In the rows, zero is written as 128.
Facts:
fletrak	dibe	sumik; bapok	dibe	lomustor; driklinas	dibe	dusi; grutir	dibe	brafe; drinom	dibe	babro; denedok	dibe	vasibror; plidram	dibe	gratrur; dranin	dibe	drabir; sabrestek	dibe	zatugi
baskiski	dibe	degul; miskir	dibe	basar; klirefla	dibe	plisun; dofleflur	dibe	drinom; diba	dibe	flunaple; ditrum	dibe	grevos; truvisim	dibe	tiflik; fliskegir	dibe	vabim; fisefem	dibe	doflek
tiflik	dibe	miskir; duskas	dibe	brestu; steletri	dibe	pizeses; basar	dibe	nonak; ploson	dibe	tribredri; dilor	dibe	pobrabrel; tekas	dibe	flinol; fasa	dibe	nuvuk; lomustor	dibe	divizok
brosi	dibe	steletri; fasko	dibe	plefle; gratrur	dibe	bapok; sodrubrel	dibe	grobruzu; flinol	dibe	plubreskem; pliski	dibe	grirer; drasken	dibe	guren; drabir	dibe	plasor; sumik	dibe	drolegrus
gustir	dibe	ditrum; sebuk	dibe	gustir; skitral	dibe	dranin; tribredri	dibe	zular; floplak	dibe	tuplan; nonak	dibe	klirefla; skasti	dibe	plotam; ruvim	dibe	stufluklu; vasibror	dibe	ruvim
dekluk	dibe	grutir; lokas	dibe	fiflo; drosul	dibe	drudobrek; dididum	dibe	rubrel; drane	dibe	melil; negur	dibe	truvisim; grutral	dibe	brosi; plasor	dibe	troklapa; dralin	dibe	grami
flunaple	dibe	taklum; gastum	dibe	dralin; drudobrek	dibe	tekas; brove	dibe	dilor; litutrok	dibe	skostavas; dusi	dibe	gastum; flovu	dibe	grolis; degul	dibe	plumilo; guren	dibe	dekluk
divizok	dibe	diba; klako	dibe	pezo; plakos	dibe	misa; plumilo	dibe	lutol; flagom	dibe	plotris; pobrabrel	dibe	lokas; plefle	dibe	sapes; plubrik	dibe	plakos; skabas	dibe	sabrestek
brise	dibe	grutral; drolegrus	dibe	negur; grirer	dibe	trurak; mumam	dibe	drupa; rodel	dibe	gudom; kiluk	dibe	fletrak; doflek	dibe	brimisir; grolis	dibe	denedok; ploton	dibe	pliski
troklapa	dibe	fasko; peplabrin	dibe	dofleflur; plisun	dibe	bibral; drupa	dibe	flogran; faskis	dibe	mumam; gudom	dibe	tiren; bugok	dibe	tidras; brestu	dibe	fasa; melil	dibe	kupim
stufluklu	dibe	plidram; tiren	dibe	faskis; nuvuk	dibe	rifir; skegruk	nupafil	a; fletrak	nupafil	e; bapok	nupafil	e; driklinas	nupafil	e; grutir	nupafil	d; drinom	nupafil	e
denedok	nupafil	d; plidram	nupafil	c; dranin	nupafil	d; klufik	nupafil	e; sabrestek	nupafil	a; grami	nupafil	b; doni	nupafil	d; baskiski	nupafil	a; miskir	nupafil	d
klirefla	nupafil	c; dofleflur	nupafil	c; trurak	nupafil	d; fiflo	nupafil	e; drekir	nupafil	b; zikan	nupafil	a; diba	nupafil	e; ditrum	nupafil	a; truvisim	nupafil	d
zele	nupafil	e; fliskegir	nupafil	a; fisefem	nupafil	c; klonu	nupafil	a; tiflik	nupafil	a; duskas	nupafil	c; steletri	nupafil	e; basar	nupafil	e; sapes	nupafil	e
ploson	nupafil	d; flober	nupafil	a; dilor	nupafil	c; tekas	nupafil	a; rubrel	nupafil	b; fasa	nupafil	b; lomustor	nupafil	b; brosi	nupafil	b; fasko	nupafil	a
gratrur	nupafil	a; sodrubrel	nupafil	b; flinol	nupafil	b; pliski	nupafil	b; drasken	nupafil	b; drabir	nupafil	b; sumik	nupafil	b; grevos	nupafil	d; vabim	nupafil	a
gustir	nupafil	e; sebuk	nupafil	c; skitral	nupafil	a; kupim	nupafil	b; tribredri	nupafil	d; floplak	nupafil	a; bibral	nupafil	a; nonak	nupafil	b; babro	nupafil	c
skasti	nupafil	b; ruvim	nupafil	e; vasibror	nupafil	a; dekluk	nupafil	c; lokas	nupafil	b; zatugi	nupafil	d; misa	nupafil	a; drosul	nupafil	a; kabri	nupafil	a
dididum	nupafil	a; zotame	nupafil	c; drane	nupafil	b; negur	nupafil	e; tidras	nupafil	a; flogran	nupafil	a; grutral	nupafil	b; plasor	nupafil	b; stema	nupafil	a
dralin	nupafil	c; flunaple	nupafil	d; lutol	nupafil	c; gastum	nupafil	d; drudobrek	nupafil	b; skezugrok	nupafil	b; brove	nupafil	c; litutrok	nupafil	b; skostavas	nupafil	e
dusi	nupafil	d; tuplan	nupafil	d; pizeses	nupafil	a; senen	nupafil	c; flovu	nupafil	a; degul	nupafil	d; guren	nupafil	e; divizok	nupafil	e; klako	nupafil	d
plakos	nupafil	b; lomen	nupafil	b; plumilo	nupafil	c; flagom	nupafil	e; zular	nupafil	a; pobrabrel	nupafil	a; plefle	nupafil	a; plubrik	nupafil	a; kati	nupafil	e
brimisir	nupafil	c; skabas	nupafil	e; rurer	nupafil	a; brise	nupafil	d; plotris	nupafil	b; drolegrus	nupafil	b; brafe	nupafil	c; grirer	nupafil	b; mumam	nupafil	a
dutrubro	nupafil	e; rifir	nupafil	e; rodel	nupafil	e; grobruzu	nupafil	e; kiluk	nupafil	b; doflek	nupafil	b; taklum	nupafil	c; grolis	nupafil	d; floskes	nupafil	e
fizuk	nupafil	b; ploton	nupafil	e; skestotrek	nupafil	c; pezo	nupafil	a; troklapa	nupafil	b; peplabrin	nupafil	b; plisun	nupafil	d; stekebo	nupafil	e; plotam	nupafil	a
drupa	nupafil	c; faskis	nupafil	a; gudom	nupafil	d; bugok	nupafil	a; klepes	nupafil	c; brestu	nupafil	e; melil	nupafil	c; stufluklu	nupafil	c; tiren	nupafil	b
nuvuk	nupafil	e; plubreskem	nupafil	a; drefak	nupafil	e; skegruk	saplak	175; fletrak	saplak	406; bapok	saplak	847; driklinas	saplak	849; grutir	saplak	175; drinom	saplak	849
denedok	saplak	406; plidram	saplak	175; dranin	saplak	175; klufik	saplak	849; sabrestek	saplak	175; grami	saplak	175; doni	saplak	849; baskiski	saplak	847; miskir	saplak	849
klirefla	saplak	175; dofleflur	saplak	3; trurak	saplak	175; fiflo	saplak	849; drekir	saplak	175; zikan	saplak	175; diba	saplak	175; ditrum	saplak	847; truvisim	saplak	849
zele	saplak	406; fliskegir	saplak	847; fisefem	saplak	175; klonu	saplak	175; tiflik	saplak	406; duskas	saplak	849; steletri	saplak	847; basar	saplak	3; sapes	saplak	175
ploson	saplak	847; flober	saplak	849; dilor	saplak	406; tekas	saplak	175; rubrel	saplak	849; fasa	saplak	175; lomustor	saplak	175; brosi	saplak	847; fasko	saplak	175
gratrur	saplak	849; sodrubrel	saplak	175; flinol	saplak	175; pliski	saplak	847; drasken	saplak	175; drabir	saplak	847; sumik	saplak	175; grevos	saplak	3; vabim	saplak	175
gustir	saplak	849; sebuk	saplak	3; skitral	saplak	175; kupim	saplak	849; tribredri	saplak	175; floplak	saplak	849; bibral	saplak	175; nonak	saplak	175; babro	saplak	406
skasti	saplak	175; ruvim	saplak	849; vasibror	saplak	849; dekluk	saplak	175; lokas	saplak	175; zatugi	saplak	175; misa	saplak	175; drosul	saplak	175; kabri	saplak	175
dididum	saplak	175; zotame	saplak	3; drane	saplak	175; negur	saplak	175; tidras	saplak	175; flogran	saplak	406; grutral	saplak	847; plasor	saplak	175; stema	saplak	175
dralin	saplak	849; flunaple	saplak	406; lutol	saplak	847; gastum	saplak	175; drudobrek	saplak	849; skezugrok	saplak	175; brove	saplak	849; litutrok	saplak	406; skostavas	saplak	175
dusi	saplak	849; tuplan	saplak	175; pizeses	saplak	849; senen	saplak	847; flovu	saplak	175; degul	saplak	847; guren	saplak	849; divizok	saplak	849; klako	saplak	847
plakos	saplak	406; lomen	saplak	849; plumilo	saplak	175; flagom	saplak	175; zular	saplak	175; pobrabrel	saplak	175; plefle	saplak	849; plubrik	saplak	406; kati	saplak	175
brimisir	saplak	175; skabas	saplak	175; rurer	saplak	847; brise	saplak	175; plotris	saplak	849; drolegrus	saplak	175; brafe	saplak	175; grirer	saplak	175; mumam	saplak	406
dutrubro	saplak	175; rifir	saplak	175; rodel	saplak	847; grobruzu	saplak	175; kiluk	saplak	849; doflek	saplak	406; taklum	saplak	175; grolis	saplak	175; floskes	saplak	406
fizuk	saplak	847; ploton	saplak	175; skestotrek	saplak	406; pezo	saplak	849; troklapa	saplak	175; peplabrin	saplak	847; plisun	saplak	849; stekebo	saplak	175; plotam	saplak	175
drupa	saplak	3; faskis	saplak	3; gudom	saplak	175; bugok	saplak	175; klepes	saplak	175; brestu	saplak	175; melil	saplak	175; stufluklu	saplak	849; tiren	saplak	3
nuvuk	saplak	175; plubreskem	saplak	175; drefak	saplak	175; skegruk	flotrel	907; fletrak	flotrel	824; bapok	flotrel	907; driklinas	flotrel	646; grutir	flotrel	824; drinom	flotrel	907
denedok	flotrel	907; plidram	flotrel	824; dranin	flotrel	14; klufik	flotrel	824; sabrestek	flotrel	646; grami	flotrel	824; doni	flotrel	907; baskiski	flotrel	646; miskir	flotrel	14
klirefla	flotrel	907; dofleflur	flotrel	907; trurak	flotrel	824; fiflo	flotrel	646; drekir	flotrel	907; zikan	flotrel	824; diba	flotrel	14; ditrum	flotrel	907; truvisim	flotrel	646
zele	flotrel	646; fliskegir	flotrel	907; fisefem	flotrel	14; klonu	flotrel	14; tiflik	flotrel	824; duskas	flotrel	14; steletri	flotrel	907; basar	flotrel	907; sapes	flotrel	14
ploson	flotrel	907; flober	flotrel	907; dilor	flotrel	907; tekas	flotrel	907; rubrel	flotrel	907; fasa	flotrel	14; lomustor	flotrel	646; brosi	flotrel	14; fasko	flotrel	907
gratrur	flotrel	14; sodrubrel	flotrel	907; flinol	flotrel	907; pliski	flotrel	646; drasken	flotrel	646; drabir	flotrel	824; sumik	flotrel	907; grevos	flotrel	824; vabim	flotrel	907
gustir	flotrel	14; sebuk	flotrel	824; skitral	flotrel	907; kupim	flotrel	14; tribredri	flotrel	14; floplak	flotrel	907; bibral	flotrel	907; nonak	flotrel	907; babro	flotrel	14
skasti	flotrel	907; ruvim	flotrel	907; vasibror	flotrel	646; dekluk	flotrel	824; lokas	flotrel	907; zatugi	flotrel	14; misa	flotrel	14; drosul	flotrel	907; kabri	flotrel	824
dididum	flotrel	646; zotame	flotrel	646; drane	flotrel	907; negur	flotrel	646; tidras	flotrel	14; flogran	flotrel	907; grutral	flotrel	907; plasor	flotrel	907; stema	flotrel	907
dralin	flotrel	907; flunaple	flotrel	824; lutol	flotrel	646; gastum	flotrel	907; drudobrek	flotrel	14; skezugrok	flotrel	824; brove	flotrel	824; litutrok	flotrel	907; skostavas	flotrel	646
dusi	flotrel	14; tuplan	flotrel	14; pizeses	flotrel	14; senen	flotrel	824; flovu	flotrel	907; degul	flotrel	907; guren	flotrel	907; divizok	flotrel	646; klako	flotrel	907
plakos	flotrel	646; lomen	flotrel	14; plumilo	flotrel	646; flagom	flotrel	907; zular	flotrel	907; pobrabrel	flotrel	907; plefle	flotrel	907; plubrik	flotrel	824; kati	flotrel	907
brimisir	flotrel	907; skabas	flotrel	907; rurer	flotrel	907; brise	flotrel	907; plotris	flotrel	907; drolegrus	flotrel	907; brafe	flotrel	14; grirer	flotrel	14; mumam	flotrel	14
dutrubro	flotrel	907; rifir	flotrel	14; rodel	flotrel	646; grobruzu	flotrel	646; kiluk	flotrel	14; doflek	flotrel	907; taklum	flotrel	646; grolis	flotrel	824; floskes	flotrel	907
fizuk	flotrel	14; ploton	flotrel	824; skestotrek	flotrel	14; pezo	flotrel	907; troklapa	flotrel	14; peplabrin	flotrel	824; plisun	flotrel	907; stekebo	flotrel	907; plotam	flotrel	646
drupa	flotrel	907; faskis	flotrel	907; gudom	flotrel	907; bugok	flotrel	14; klepes	flotrel	646; brestu	flotrel	14; melil	flotrel	824; stufluklu	flotrel	646; tiren	flotrel	907
nuvuk	flotrel	907; plubreskem	flotrel	907; drefak	flotrel	14

Known rows:
pobrabrel: [123 133 123 136 129 118 141 155 126 124 128 116 122 141 126 132 136 134
 112 125 129 123 124 121 135 135 119 148 115 121]
litutrok: [133 132 125 121 161 140 132 121 136 129 144 102 145 125 143 133 126 117
 118 114 137 129 143 114 132 137 120 121 115 111]
lomen: [142 133 129 118 116 138 131  74 137 143 130 108 133  94 131 125 117 111
 157 135 128 128 131 137 116 114 142 112 115 141]
plubreskem: [122 133 130 136 113 115 120 160 121 127 132 127 109 145 103 141 136 129
 114 133 117 119 115 123 133 135 117 154  99 128]
plumilo: [136 124 147 127 115 127 147 158 116 149 122 151 140 133 132 119 110 135
 126 146 145 108 125 135 118 120 105 133 165 122]
plasor: [130 131 125 130 128 115 144 155 137 135 135 114 123 146 135 142 135 130
 115 126 133 124 133 118 129 131 113 149 112 119]
guren: [131 118 128 117 122 156 121 113 112 106 143 115 135 115 136 112 157 133
 117 129 111 135 124 131 130 148 131 105 114 132]
plotris: [146 131 134 119 115 144 115 119 125 134 157 105 119 124 113 135 146 109
 134 140 109 116 127 129 118 137 121 125  81 132]
miskir: [134 154 131  90  88 156 118  53 106 139 120 130 138 121 108 138 150 142
 159 140 172 151 104 102  88 107 112 132  86 161]
lomustor: [116 100 145 166 123  96 136 223 160 155 149 146 124  77 101 114  63  90
 129 182  73  89 138 177 118 138 167 118 162  93]
vabim: [122 133 127 134 116 115 123 161 123 126 133 125 111 143 107 138 134 131
 115 130 118 120 118 123 133 135 120 151 101 126]
gudom: [121 125 119 133 130 120 139 157 131 130 130 121 128 147 135 127 139 140
 112 124 131 136 125 119 136 137 120 140 118 120]
divizok: [105  85 148 149 109 134 116 187 138 121 160 149 134  37  90  91  81  92
 128 196  46 104 129 189 106 160 191  78 162 101]
flagom: [113 116 120 130 133 126 146 152 124 109 123 125 136 138 153 116 143 150
 100 113 128 140 134 124 142 143 124 130 143 118]
lokas: [130 131 125 132 126 115 138 161 138 135 135 116 120 145 132 141 132 127
 116 127 128 122 132 119 129 129 113 150 111 119]
plisun: [158 154 144  95  80 169  85  84  82 137 147 129 114 174  81 148 191 137
 144 133 153 131  87  96 110 120  74 153  42 172]
sumik: [ 89 149  99  99 152 118 198 134 146 109 120 103 167 111 176 151 134 157
  96 147 194 170 152  74  59 141 113 144 125  87]
drolegrus: [ 94 147 100  99 147 117 192 133 143 112 121 105 164 115 170 152 137 155
  98 145 191 167 148  76  64 138 110 148 121  94]
denedok: [189 104 136 163 183 150 116 105 127 148 135  96 130 182 165  82 137 110
 133  50 101  90 134 156 250 127 118  99 148 140]

Rows:
No name comes twice in this set of rows, the named rows included.
[187  99 157 155 146 155 132 113 118 156 140 120 136 125 156  76 113  99
 149 115  96  71 134 182 190 125 127  82 184 135]	stufluklu
[142 164 147 110  68 134  87 134  84 138 131 148  93 195  59 170 174 147
 130 131 153 121  80  90 117 112  64 192  47 167]	bibral
[184 109 130 173 174 119 145 113 135 152 112 109 108 192 173  93 127 128
 140  55  93 106 145 162 248 114 145 119 157 160]	grolis
[119 160 124  92 141 146 128  74 112 113 120 128 138 129 114 163 138 146
 132 126 167 166 129  83  91 125 127 144  86 145]	tiflik
[135 133 129 121 146 139 118 128 132 131 149 111 136 130 122 139 128 114
 121 120 128 124 135 115 129 136 120 131 103 117]	doflek
[139 130 120 125 148 147 149 100 125 114 139  92 139 109 147 116 146 123
 123 128 130 126 131 122 128 147 128 112 110 122]	floplak
[122 131 120 132 131 112 139 135 136 130 121 133 115 145 127 138 125 141
 129 123 118 150 135 124 134 125 150 141 113 143]	grutir
[142 112 143 120 134 163 153 102 106 123 126 132 165  98 150  90 130 134
 134 146 146 120 123 139 121 135 123  95 170 124]	driklinas
[132 120 127 116 125 150 126  88 116 107 131 125 125 114 131 122 142 135
 135 127 100 151 135 135 131 139 162 105 111 152]	klufik
[119 129 135 125  82 111 114 128 129 144 117 148 114 129 112 136 109 131
 138 131 119 130 125 140 123 110 129 141 130 143]	brafe
[143 116 158 119 101 163 115 118  95 131 138 148 140 107 101 105 134 125
 141 159 123 110 104 145 115 131 121 106 141 140]	fiflo
[125 121 131 115 102 148 122  76 118 119 121 127 138  92 129 109 127 129
 145 129 119 141 123 141 125 123 152 102 135 145]	gustir

The same nodes again, as new rows of numbers:
Known rows:
tidras: [129 138 127 125 168 116 156 128 122 122 126 144 120 130 126 120 137 140
 131 125 123 165 135 132 130 134 118 115 120]
fletrak: [122 125 153 122 110 114 112 142 153 145 163 123 147 146 143 154 117 127
 121 140 158 116 122 119 126 153 195 138 119]
faskis: [125 124 125 134 117 129 114 132 127 122 126 121 122 123 125 125 108 120
 118 141 117 117 122 137 119 122 121 127 128]
brafe: [128 140 127 126 159 116 151 127 121 118 125 142 120 139 125 120 143 141
 135 119 128 163 140 123 142 135 118 126 122]
zular: [125 125 125 122 107 134 122 120 122 120 126 134 119 122 127 121 117 119
 117 118 117 132 126 127 119 132 116 115 118]
drupa: [125 125 124 136 111 127 112 131 131 118 126 120 120 126 127 120 111 119
 118 132 121 116 121 128 125 123 122 140 133]
brimisir: [125 125 125 123 107 132 118 120 122 118 126 132 119 125 127 122 122 118
 118 115 119 129 130 121 118 131 115 127 120]
peplabrin: [124 124 138 127 111 120 111 127 142 158 131 122 144 127 137 127 124 134
 125 136 141 115 121 124 117 118 193 122 117]
skostavas: [133 133 125 123 113 121 129 120 121 123 127 133 119 135 125 120 137 131
 129 116 145 142 139 122 122 131 115 131 118]
tiren: [132 124 125 135 109 134 120 133 125 119 125 119 122 122 125 123 114 119
 120 143 124 115 123 126 119 123 139 147 137]
brove: [122 124 148 122 116 126 112 121 155 158 136 121 147 134 130 126 122 125
 119 125 132 116 121 127 124 119 166 124 116]
bibral: [128 125 124 118 108 114 136 119 123 116 126 123 121 133 126 123 110 120
 119 131 133 145 136 119 121 183 116 136 119]
skezugrok: [124 125 135 119 106 134 115 121 128 156 135 120 121 125 130 120 134 145
 123 118 150 118 131 125 119 127 167 122 117]
grirer: [134 134 125 125 160 119 167 131 122 120 127 132 119 129 132 125 147 155
 137 129 124 144 142 118 133 128 116 130 131]
baskiski: [124 125 131 136 152 115 116 148 125 135 126 121 142 129 133 153 119 121
 120 143 117 122 121 126 127 119 122 113 118]
ruvim: [139 133 126 133 126 164 113 121 134 123 127 120 134 121 127 120 109 119
 181 122 115 115 143 121 121 121 117 138 180]
brestu: [131 137 127 126 159 115 154 126 121 120 126 129 119 139 128 127 148 150
 133 125 123 152 143 119 149 127 117 128 133]
duskas: [123 128 134 133 186 114 135 151 122 122 128 120 131 138 131 159 133 134
 127 139 116 135 124 120 169 119 116 131 146]
gudom: [125 127 125 123 108 129 132 120 122 121 125 123 129 123 126 129 119 119
 117 120 119 122 128 119 118 125 119 128 121]

Rows:
No name comes twice in this set of rows, the named rows included.
[137 142 126 133 158 153 114 121 136 122 126 120 134 122 127 127 110 120
 194 135 115 116 132 122 118 122 119 143 163]	denedok
[123 124 137 127 178 115 178 179 120 119 149 121 155 141 167 212 133 145
 119 165 117 126 122 120 157 154 124 142 124]	kiluk
[123 124 133 119 116 115 150 132 121 120 142 121 126 149 141 143 127 131
 119 131 133 137 127 120 123 165 125 136 117]	negur
[124 126 124 118 108 114 129 120 121 116 125 120 121 140 126 121 109 119
 118 128 125 134 136 121 120 175 118 147 119]	klirefla
[125 124 130 135 137 119 113 141 127 127 126 120 120 134 125 123 121 119
 124 134 132 123 122 138 142 121 117 138 127]	zotame
[127 132 126 122 127 122 129 120 121 129 126 133 119 127 125 120 128 126
 122 119 130 147 129 137 117 131 116 114 116]	plotam
[134 128 127 132 178 116 145 145 121 122 126 140 121 132 125 120 123 126
 139 137 131 155 127 151 143 130 118 124 122]	pizeses
[122 124 149 124 133 125 113 125 158 161 143 122 144 125 131 136 113 125
 120 135 131 115 122 139 118 119 166 115 117]	plubrik
[133 152 126 128 179 146 114 120 125 140 126 120 124 122 126 121 108 120
 197 133 116 115 137 141 119 121 117 121 156]	vasibror

Now the same nodes, written a new way:
Known rows:
flovu: [125 108 135 129  71 182 129 147 118 135 200 163 130 102 112  99 144 158
  88 133 131 107 114 101  80 111 121 136 103 101 120 140  60 144 155 146
 138 131 129 156 158]
gustir: [123 144  97 134 205 121 123 171 140 192 173 118 136 135 146 109 113 108
  64  77  78 103 139 174  77 153 127 144 129 141 116 125 167 152 109 153
 129 111 141  99 119]
pobrabrel: [130 136 154 130  78 113 136  95 147  76 112 155 117 140 110 165 163 149
 165 162 168 163 104  90 180 105 160 128 120  84 141 150 126 118  90 113
 137 135 123 138 156]
ruvim: [120 115 135 115 170 139 160 129 120 135 137 111 137 140 124 127 126 114
 114 128 128 115 121 146  89 140 134 135 132 100  91 128 132 153 109 162
 148 134 150 122 141]
zikan: [131 101 130 130 103 140 122 128 129 117 110 118 108 110 142 136 118 143
 145 141 131 115 119 118 134 103 122 109 143 137 129 105 123 111 168 137
 136 121 132 140 115]
dilor: [125 112 133 123  91 158 112  76 148  85  96 158 136 147 117 159 166 172
 167 180 169 156  90  91 172 113 181 122 104 119 177 177 106 124  90 132
 112 130 121 121 149]
pizeses: [159 146 103 153 196  70 103 128 140 147  74 105 118 167 147 137 109 125
 112  89  78 167 159 177 137 146 143 142 170 141 166 131 206 128  81 117
 105 119 151  75 123]
tidras: [161 148  95 154 173  61  82 169 114 154 117 106 144 130 119 155 131 125
 144 117  53 132 139 170 157 128 146 137 163 168 166 133 192 132  99 105
  92  72 133 119  98]
klako: [131 186 148 142  61 137 141  87 138  93 167 180 101 122  69 171 181 187
 115 152 188 178  53  51 170  82 183 137 102  32  81 141  83 179 139 112
 128 115 132 168 176]
ditrum: [162 131 122 157 143 136 136 182  89 146 142  88 152 120 109 110 103 125
 122 131  92 122 140 156  68 132 114 119 136 148  87 109 111 174 159 116
  93 127 132 135 115]
melil: [110 113 130 130  82 148 115  80 145  84  85 152  98 138 128 150 138 150
 160 147 177 144 125  87 169  84 134  83 128 132 158 121 130  97 139 137
 120 149 116 136 118]
flinol: [122 130 168 106 111 128 153 103 138  93 119 142 136 132 131 119 145 121
 159 138 156 130 142 118 159 150 128 127 103 122 124 133 124 105 106 108
 146 155 119 119 127]
brosi: [132 202 113 161 153 116 122 143 142 150 161 128 127 134 105 115 122 119
 108  83 110 146 137 135 130 151 117 131 106 149 112 123 139 158 132  88
 121 126 115 118  97]
lokas: [112 141 159 118  97 115 157  82 149  80 119 144 136 140 117 168 171 131
 168 149 189 141 105 101 180 122 163 136 106  93 130 145 133 118  88 107
 151 122 118 138 139]
stema: [139 107 146 129 105 129 129 139 107 113 127 118 137 127 123 133 131 146
 139 148 123 126 133 135 124 124 126 128 130 124 130 142 119 128 121 121
 121 125 132 132 133]
tiren: [139 132 144 132 130 104 191 147 115 138 120 137 142 123 109 119 128  96
 122 118 126  91 137 100 134 108 104 143 120 105 116  88 117 128  99 123
 110 143 129 144 137]
doflek: [135 101 122 115 147 139 122 152 129 142 140 106 168 118 118 131 178 138
 161 159 119  84  86 147 128 139 159 136 120 132 117 149 120 151 118 145
 127  93 131 122 126]
taklum: [144 109  92 155 152  89 103 126  86 116  41 103 156 139 140 156 108 117
 178 142 109 146 144 163 136 110 123  87 161 184 184 116 179 100 125 112
  90 100 140 133  99]
grutir: [131 106 146 103  96 142 124 116 138 106 111 116  84 125 164 111  94 115
 150 145 124 138 171 133 141 128  88 122 145 136 122 107 114  86 181 128
 156 145 116 136 122]

Rows:
No name comes twice in this set of rows, the named rows included.
[138 130  91 128 188  73 120 181  92 150 100  69 169 108 134 156 126 102
 169 126  84 100 117 182 121 119 130 110 162 166 115 120 204 128 134 129
 104  52 152 153 102]	skostavas
[146 118 141 138 145 107 142 118 124 121 113 125 117 143 114 154 137 148
 129 139 130 140 105 141 120 118 166 142 156  80 116 136 142 150 115 150
 138 114 155 115 163]	plisun
[118 152 115 135 165 103 120 115 162 162 142 141 112 146 135 120 127 126
  86  73 122 124 117 138 128 149 131 142 119 127 146 139 153 138 102 126
 141 133 129  79 134]	lomen
[137 118 127 115 149 132  75  88 155 108  52 116 121 184 178  68  85  96
 144 129  89 190 217 169 160 188  93 114 130 211 241 157 139  70  98  89
 128 185  86  53  75]	babro
[120  95 115 109 120 179 113 183 128 170 214 112 158  82 110 106 173 155
 114 143 115  60  60 126  74 125 149 140  96 127  89 152  75 174 144 173
 132  87 129 145 147]	litutrok
[122  91 133 129 101 171 125 113 128 103  92 131  96 124 156 109  97 127
 140 134 142 132 168 110 113 115  92  85 139 162 172 106 105  87 162 135
 130 174 115 120 106]	dekluk
[170 114 134 130 155  67 125 136  97  94  70  97 149 149 109 173 138 126
 197 163 103 155 122 152 166 118 161 125 168 139 145 127 180 127  77 113
 100  88 144 135 122]	bibral
[160 135 170 134 115 147 151 155  96 112 131  93 128 142 130  80  75 112
 114 137 103 162 190 154  81 164  95 136 132 139 104 105  84 139 174  99
 122 168 107 133 125]	degul
[149 109 142 134 190  83 164 120 111 126  70  89 150 161 139 139 116 101
 157 122 121 126 139 175 121 146 141 131 152 131 120 127 183 128  89 128
 126 131 156  90 122]	plotris
[159 101 137 112 144  89 111 127 116 114  59  84 111 139 153 142 109 111
 187 149  90 135 161 163 165 114 126 114 189 151 132 105 183  91 151 121
 129 110 139 135 106]	trurak
[115 115 165 103 160 143 177 110 134 125 120 117 126 160 148 100  93 103
 108 120 154 139 163 138  99 168 109 131 126 102 114 136 112 123 115 144
 164 179 134  93 135]	guren
[123 116 119 125 105 136 124 131 121 120 125 138 129 116 151 117 106 121
 129 136 125 130 133 137 123 136 101 110 138 137 145 127 110 111 168 123
 128 125 128 135 125]	sabrestek
[ 97 139 167 117  68 171 153  98 147 105 179 183 128 113 109 129 162 140
 120 139 199 114 102  72 146 128 131 143  79  85 101 146  72 132 123 119
 167 162 111 143 152]	drane
[ 83 117 128 149  81 190 130  49 159 106 127 196  80 134 121 160 147 186
  88 124 230 130  76  43 138  60 163 102 118  66 127 131  91 135 155 172
 136 176 140 122 161]	brove
[136  98 167 139 100 153 166 116 107 101  73 168 119 155 146  73  65  86
 114 129 141 141 227  95 113 132  59 126 123 136 191  87  67  84 105 108
 105 233 104 120 125]	dofleflur

